In the rows, 147 stands for zero.

Some units and rows for them; each showing differs a little:
q12 -> [187, 287, 139, 183, 165, 158, 238, 105, 167, 188, 73, 198, 105, 175, 182, 162, 291, 47, 205, 184, 114]
q19 -> [119, 144, 187, 163, 24, 187, 202, 209, 163, 247, 132, 162, 119, 136, 231, 96, 149, 223, 208, 226, 291]
q34 -> [106, 9, 163, 111, 116, 145, 62, 199, 131, 117, 218, 100, 187, 111, 122, 127, 5, 255, 95, 122, 198]
q30 -> [102, 15, 168, 116, 91, 148, 77, 209, 131, 136, 208, 103, 180, 115, 137, 115, 9, 267, 111, 134, 225]
q7 -> [193, 274, 121, 177, 214, 137, 208, 79, 155, 142, 89, 183, 121, 180, 143, 181, 278, 24, 172, 146, 50]
q30 -> [104, 14, 166, 117, 92, 149, 76, 213, 136, 139, 211, 100, 181, 112, 139, 119, 7, 267, 110, 135, 226]
q22 -> [105, 69, 189, 140, 33, 176, 145, 226, 151, 206, 173, 132, 145, 118, 201, 95, 67, 268, 167, 195, 287]
q19 -> [122, 146, 189, 162, 25, 185, 202, 209, 165, 243, 127, 162, 116, 138, 232, 97, 148, 222, 212, 221, 290]
q24 -> [99, 42, 182, 131, 50, 166, 116, 224, 144, 184, 188, 121, 160, 114, 177, 104, 39, 277, 147, 172, 272]
q4 -> [194, 264, 113, 167, 231, 130, 189, 72, 153, 127, 98, 177, 130, 184, 127, 187, 266, 18, 157, 131, 33]
q17 -> [145, 216, 176, 177, 53, 184, 242, 175, 172, 251, 93, 185, 102, 156, 234, 113, 222, 158, 229, 232, 250]
q34 -> [104, 9, 163, 114, 117, 144, 65, 202, 126, 112, 214, 101, 188, 113, 124, 129, 5, 255, 99, 120, 197]
q7 -> [194, 271, 122, 172, 215, 139, 210, 78, 155, 142, 91, 185, 120, 180, 144, 181, 282, 26, 171, 149, 53]

Trace:
Each answer is a row, close to the row of the unit it stands for.
start [160, 244, 165, 184, 82, 181, 253, 157, 170, 243, 83, 191, 95, 166, 231, 123, 253, 122, 232, 222, 219] @q16
ξ -> [122, 144, 186, 163, 23, 187, 202, 209, 164, 243, 130, 160, 119, 139, 232, 99, 145, 223, 207, 222, 290]
κ -> [116, 112, 187, 152, 20, 184, 182, 219, 158, 233, 143, 150, 132, 127, 221, 92, 116, 245, 196, 215, 297]
χ -> [100, 44, 179, 130, 51, 170, 120, 225, 141, 182, 190, 122, 158, 112, 181, 102, 41, 276, 147, 175, 275]
ξ -> [101, 23, 174, 122, 75, 156, 94, 219, 139, 157, 204, 109, 175, 112, 155, 114, 18, 272, 126, 152, 249]
η -> [98, 31, 181, 121, 63, 162, 100, 221, 141, 166, 198, 113, 168, 114, 162, 107, 26, 275, 132, 157, 255]
χ -> [101, 12, 171, 116, 92, 152, 75, 214, 134, 134, 212, 104, 179, 114, 142, 117, 9, 268, 110, 135, 226]
ξ -> [104, 9, 164, 111, 111, 145, 68, 203, 132, 124, 212, 105, 183, 111, 124, 127, 3, 261, 99, 124, 203]
φ -> [103, 16, 168, 115, 95, 149, 77, 211, 133, 139, 212, 107, 179, 112, 139, 120, 9, 268, 114, 134, 223]
χ -> [104, 10, 162, 113, 117, 139, 61, 202, 130, 117, 217, 103, 186, 112, 123, 126, 0, 256, 96, 119, 199]
η -> [104, 10, 162, 111, 110, 146, 65, 202, 131, 123, 217, 104, 185, 113, 127, 126, 1, 260, 97, 124, 204]
η -> [100, 11, 165, 114, 106, 145, 72, 208, 129, 128, 213, 105, 181, 113, 130, 124, 5, 262, 103, 129, 210]
λ -> [104, 12, 162, 116, 112, 143, 64, 202, 131, 119, 216, 102, 187, 112, 125, 127, 2, 255, 98, 119, 200]
κ -> [105, 11, 161, 112, 121, 140, 59, 200, 130, 113, 220, 100, 191, 115, 119, 131, 6, 254, 95, 115, 194]
φ -> [103, 14, 166, 112, 106, 147, 66, 208, 133, 128, 213, 104, 183, 112, 128, 121, 7, 263, 107, 128, 211]
ξ -> [105, 7, 160, 112, 119, 138, 63, 200, 131, 113, 216, 100, 189, 112, 120, 128, 2, 252, 95, 117, 191]
η -> [105, 11, 159, 116, 118, 143, 64, 201, 130, 117, 216, 102, 187, 110, 119, 127, 3, 254, 100, 119, 198]
φ -> [105, 11, 166, 113, 97, 148, 74, 207, 134, 131, 211, 102, 180, 113, 133, 120, 4, 262, 107, 131, 215]
φ -> [100, 16, 176, 121, 80, 156, 85, 216, 135, 145, 207, 109, 174, 112, 150, 112, 14, 272, 121, 145, 238]
ξ -> [99, 12, 168, 113, 99, 148, 73, 210, 133, 131, 212, 106, 182, 111, 135, 120, 6, 262, 107, 133, 216]
η -> [103, 17, 171, 116, 94, 148, 78, 210, 132, 136, 211, 105, 181, 111, 140, 117, 10, 269, 112, 135, 223]
φ -> [105, 22, 175, 120, 74, 158, 93, 220, 136, 154, 202, 112, 171, 111, 154, 110, 16, 275, 127, 153, 245]
φ -> [98, 41, 182, 129, 47, 170, 118, 228, 143, 185, 191, 117, 158, 115, 178, 101, 39, 273, 150, 174, 270]
η -> [101, 51, 184, 138, 41, 172, 127, 227, 147, 194, 179, 127, 154, 116, 191, 99, 52, 272, 158, 180, 282]
φ -> [112, 113, 190, 155, 22, 185, 181, 218, 161, 235, 147, 154, 130, 130, 222, 96, 114, 240, 193, 215, 297]
φ -> [148, 215, 177, 178, 54, 187, 243, 176, 171, 253, 94, 183, 98, 155, 236, 114, 221, 156, 225, 228, 251]
λ -> [119, 147, 185, 160, 25, 188, 204, 212, 165, 244, 129, 164, 116, 137, 231, 96, 149, 219, 207, 226, 289]
χ -> [100, 53, 184, 135, 42, 172, 131, 228, 149, 197, 180, 125, 153, 116, 188, 98, 50, 274, 157, 184, 283]
λ -> [99, 33, 182, 129, 56, 164, 108, 224, 142, 174, 197, 120, 165, 115, 171, 107, 31, 271, 140, 167, 263]
χ -> [99, 16, 169, 114, 91, 154, 80, 214, 135, 141, 207, 105, 175, 109, 143, 116, 11, 272, 116, 140, 232]
κ -> [101, 13, 168, 117, 93, 149, 75, 211, 133, 139, 211, 106, 177, 113, 142, 120, 8, 270, 113, 137, 223]
start [102, 58, 184, 134, 42, 170, 130, 226, 147, 195, 180, 125, 152, 116, 188, 99, 53, 276, 156, 182, 281] @q23
λ -> [102, 34, 178, 127, 55, 163, 108, 222, 144, 174, 194, 115, 166, 116, 170, 102, 30, 275, 138, 168, 264]
η -> [104, 43, 182, 130, 49, 167, 117, 224, 144, 186, 190, 120, 159, 116, 179, 103, 41, 273, 148, 172, 272]
κ -> [99, 33, 179, 127, 56, 165, 108, 224, 143, 173, 195, 119, 165, 114, 173, 104, 31, 275, 137, 167, 263]
ξ -> [101, 16, 172, 117, 82, 154, 86, 217, 140, 148, 209, 108, 175, 110, 148, 111, 14, 271, 121, 143, 239]
κ -> [101, 15, 170, 119, 87, 154, 80, 215, 140, 143, 207, 104, 177, 111, 144, 114, 12, 269, 115, 142, 230]
ξ -> [99, 12, 165, 115, 104, 147, 70, 208, 133, 124, 213, 102, 183, 113, 130, 122, 4, 260, 108, 130, 210]
φ -> [102, 14, 172, 118, 86, 155, 83, 217, 136, 144, 207, 107, 176, 112, 144, 115, 10, 271, 116, 139, 229]
ξ -> [102, 11, 164, 116, 103, 144, 68, 207, 133, 126, 214, 106, 184, 111, 131, 120, 4, 260, 104, 126, 211]
κ -> [104, 11, 163, 110, 111, 142, 64, 203, 131, 121, 216, 103, 187, 114, 126, 125, 2, 260, 100, 122, 204]
φ -> [103, 17, 169, 114, 92, 148, 78, 212, 134, 139, 212, 110, 179, 108, 138, 116, 10, 266, 109, 138, 227]
κ -> [104, 13, 166, 113, 98, 150, 73, 207, 135, 132, 212, 104, 180, 113, 134, 121, 6, 265, 107, 135, 216]
κ -> [102, 9, 167, 111, 105, 150, 68, 204, 133, 124, 215, 105, 179, 110, 129, 124, 4, 261, 103, 130, 212]
κ -> [106, 10, 161, 115, 111, 146, 67, 203, 135, 120, 217, 106, 188, 112, 124, 125, 5, 262, 103, 125, 204]
η -> [103, 11, 165, 112, 105, 145, 68, 206, 131, 128, 214, 103, 184, 112, 132, 123, 6, 261, 104, 128, 210]
φ -> [101, 18, 166, 117, 86, 154, 79, 213, 135, 145, 210, 106, 175, 110, 144, 116, 12, 271, 118, 144, 231]
η -> [104, 20, 174, 117, 80, 154, 86, 217, 139, 150, 205, 110, 176, 110, 148, 113, 15, 270, 117, 147, 240]
η -> [100, 26, 178, 121, 72, 161, 88, 220, 139, 155, 201, 109, 171, 113, 155, 110, 16, 272, 126, 152, 245]
ξ -> [102, 14, 168, 113, 94, 149, 78, 214, 134, 138, 211, 105, 178, 111, 140, 115, 7, 265, 110, 136, 224]
χ -> [105, 13, 161, 111, 114, 141, 64, 201, 131, 116, 218, 101, 188, 114, 124, 128, 3, 255, 96, 123, 201]
φ -> [102, 13, 166, 114, 99, 146, 73, 208, 131, 133, 214, 103, 182, 109, 132, 119, 9, 266, 109, 133, 216]
λ -> [104, 10, 163, 116, 113, 144, 66, 204, 131, 122, 216, 102, 184, 112, 129, 126, 2, 260, 103, 122, 206]
η -> [102, 12, 167, 113, 103, 148, 73, 204, 133, 126, 214, 106, 184, 116, 130, 124, 6, 262, 102, 126, 212]
φ -> [100, 16, 171, 119, 82, 154, 82, 213, 134, 143, 210, 106, 176, 112, 144, 114, 13, 269, 116, 141, 232]
φ -> [102, 29, 177, 122, 69, 160, 101, 224, 143, 163, 201, 114, 169, 111, 164, 107, 25, 273, 131, 160, 255]
ξ -> [103, 18, 169, 118, 85, 152, 83, 213, 135, 141, 208, 106, 178, 111, 143, 116, 13, 270, 117, 140, 231]
ξ -> [102, 12, 164, 115, 105, 148, 68, 205, 133, 126, 212, 102, 182, 111, 131, 123, 5, 260, 102, 127, 209]
κ -> [104, 8, 163, 114, 110, 142, 65, 204, 134, 123, 214, 101, 184, 116, 125, 126, 3, 259, 101, 125, 202]
η -> [105, 14, 165, 115, 104, 145, 72, 205, 134, 129, 215, 104, 187, 113, 132, 121, 7, 261, 103, 130, 210]
κ -> [103, 11, 164, 114, 105, 144, 67, 206, 130, 122, 217, 101, 186, 111, 125, 125, 6, 259, 103, 122, 203]
λ -> [105, 9, 160, 112, 121, 141, 61, 202, 130, 114, 221, 101, 189, 115, 119, 129, 3, 252, 93, 119, 190]
start [186, 286, 132, 182, 179, 152, 234, 94, 164, 179, 76, 195, 108, 181, 172, 165, 290, 38, 197, 172, 97] @q11
χ -> [169, 265, 160, 186, 103, 174, 252, 132, 169, 230, 78, 194, 92, 172, 218, 138, 270, 97, 224, 214, 189]
η -> [177, 279, 150, 187, 126, 166, 248, 122, 172, 215, 75, 194, 97, 177, 205, 149, 285, 73, 219, 205, 158]
κ -> [167, 263, 160, 187, 105, 173, 253, 137, 170, 231, 73, 196, 96, 174, 216, 138, 271, 95, 227, 214, 185]
λ -> [150, 217, 175, 175, 53, 185, 241, 174, 171, 251, 97, 186, 102, 155, 237, 117, 220, 158, 230, 231, 253]
κ -> [133, 180, 185, 169, 35, 190, 223, 192, 167, 252, 113, 175, 106, 143, 236, 105, 186, 191, 220, 231, 274]
